Below is a small trained network, with its code and all its weights. Each question gives an input and a class and asks what happens when units are switched off, that is, made to give their printed mean instead of their output.

import numpy as np


def w(rows, s, z=0):
    codes = np.array(rows[::2]) - 128.0
    scale = np.full(codes.shape[1], s)
    scale[-1] = z or s
    return codes * scale


def norm(h):
    return h / np.sqrt((h * h).mean(-1, keepdims=True) + 1e-5)


def f(y):
    return np.maximum(y, 0)


def log_softmax(a):
    a = a - a.max(-1, keepdims=True)
    return a - np.log(np.exp(a).sum(-1, keepdims=True))


def net(x, mask):
    res = np.array(x, float).reshape(1, 3) / 4 @ E
    u = 0
    for l in range(3):
        y = f(norm(res) @ A[l][:, :-1].T + A[l][:, -1])
        res = res + np.where(mask[u : u + 7], y, B[l][:, -1]) @ B[l][:, :-1]
        u += 7
    return log_softmax(norm(res)[-1] @ U[:, :-1].T + U[:, -1])


A, B = {}, {}
E = w([
[103,56,103,106,155,192],'x0',
[145,153,156,7,108,82],'x1',
[255,150,42,145,89,110],'x2',
],0.0078)
A[0] = w([
[202,129,106,103,117,111,6],'L0N0',
[109,109,117,99,134,139,62],'L0N1',
[154,156,131,144,125,112,108],'L0N2',
[108,152,161,139,124,90,45],'L0N3',
[109,159,174,132,129,82,87],'L0N4',
[249,139,103,95,116,91,69],'L0N5',
[166,129,75,107,120,180,223],'L0N6',
],0.014,0.0026)
B[0] = w([
[186,160,77,78,142,121,196],'L0N0',
[131,102,131,102,93,165,152],'L0N1',
[172,87,161,128,111,156,165],'L0N2',
[108,139,162,163,93,112,165],'L0N3',
[97,156,123,146,119,79,185],'L0N4',
[236,249,164,49,138,173,255],'L0N5',
[175,120,169,119,110,77,202],'L0N6',
],0.018,0.0088)
A[1] = w([
[168,154,194,170,94,160,255],'L1N0',
[74,161,153,131,139,52,29],'L1N1',
[12,147,109,109,105,167,67],'L1N2',
[159,109,68,233,113,114,31],'L1N3',
[35,179,138,167,109,40,123],'L1N4',
[85,137,107,128,195,96,62],'L1N5',
[161,215,10,111,140,190,171],'L1N6',
],0.012,0.002)
B[1] = w([
[78,119,83,126,167,92,255],'L1N0',
[86,157,186,131,164,77,200],'L1N1',
[121,174,78,109,124,169,215],'L1N2',
[172,91,75,173,156,68,181],'L1N3',
[96,161,251,166,146,138,254],'L1N4',
[147,134,129,32,98,95,148],'L1N5',
[209,190,138,18,146,85,236],'L1N6',
],0.017,0.0073)
A[2] = w([
[244,202,113,182,65,173,25],'L2N0',
[118,151,219,176,67,105,6],'L2N1',
[62,132,113,127,155,241,60],'L2N2',
[189,110,82,217,140,79,169],'L2N3',
[91,159,139,76,129,64,225],'L2N4',
[181,7,177,125,95,175,45],'L2N5',
[98,8,217,79,152,102,179],'L2N6',
],0.012,0.0018)
B[2] = w([
[157,224,125,8,184,135,246],'L2N0',
[37,209,151,187,91,154,215],'L2N1',
[132,19,160,75,121,191,209],'L2N2',
[70,139,27,152,244,151,208],'L2N3',
[150,93,128,253,125,183,254],'L2N4',
[128,130,122,157,25,47,147],'L2N5',
[162,86,94,184,31,82,191],'L2N6',
],0.012,0.0066)
U = w([
[138,94,107,158,4,82,6],'0',
[76,63,141,69,87,246,95],'1',
[107,128,6,188,220,99,32],'2',
[213,242,131,41,141,126,254],'3',
[26,221,249,194,92,140,177],'4',
],0.011,0.0029)

Each question gives the input, the list of numbers given to net, and the class t.
The units are the neurons (one row each of A and B). Each row of codes is followed by its name. A weight is (code - 128) times the scale printed after its matrix; where a second scale follows, it is the last column's (A, B and U).
mask holds one flag per neuron, layer by layer. A switched-off neuron (its flag False) gives its mean, the last column of its row in B, instead of its output. The means were averaged over made-up inputs and are rounded, as every weight is.
A unit's drop is (log p(t) with every unit on - log p(t) with that unit switched off) / (log p(t) with every unit on - log p(t) with every unit switched off).
The circuit of an input: a set's keep is (log p(t) with only the set's units on - log p(t) with every unit switched off) / (log p(t) with every unit on - log p(t) with every unit switched off). Starting from the 12 units with the biggest drops (on a tie, the unit counted first), units are removed one at a time, each time the one whose removal leaves the highest keep (on an exact tie, the one counted first), for as long as the keep stays at least 0.8.
units of the circuit, in order: the units of the circuit, biggest drop first
unit that matters most: the unit with the biggest drop
top k neurons: the k neurons with the biggest drops, biggest first
k most important neurons of layer l: the k neurons of layer l with the biggest drops, biggest first
drop of u: that unit's drop, to one decimal
input [3,8,-3], class 4: units of the circuit, in order	(L0N5, L2N4)
input [7,-4,-1], class 0: unit that matters most	L0N5
input [-1,-6,-2], class 2: top 3 neurons	(L0N5, L1N3, L0N4)
input [-5,-8,-2], class 2: units of the circuit, in order	(L1N3, L0N5)
input [5,6,-3], class 1: 2 most important neurons of layer 0	(L0N5, L0N6)
input [5,-1,-2], class 1: top 2 neurons	(L0N5, L0N0)
input [3,5,-4], class 1: top 4 neurons	(L0N5, L0N1, L0N6, L1N2)
input [4,-8,-4], class 2: 2 most important neurons of layer 1	(L1N3, L1N4)
input [2,3,-2], class 1: top 3 neurons	(L0N5, L0N6, L0N0)
input [0,-2,1], class 2: top 2 neurons	(L0N5, L1N4)
input [-6,7,-2], class 4: top 2 neurons	(L0N4, L0N3)
input [2,-7,-8], class 1: 2 most important neurons of layer 0	(L0N4, L0N6)
input [4,6,-4], class 1: drop of L0N6	0.5
input [6,-7,3], class 2: units of the circuit, in order	(L0N5)
input [2,4,-6], class 4: drop of L0N5	0.3
input [6,3,0], class 0: drop of L0N5	0.8
input [1,3,-3], class 4: drop of L0N5	1.2
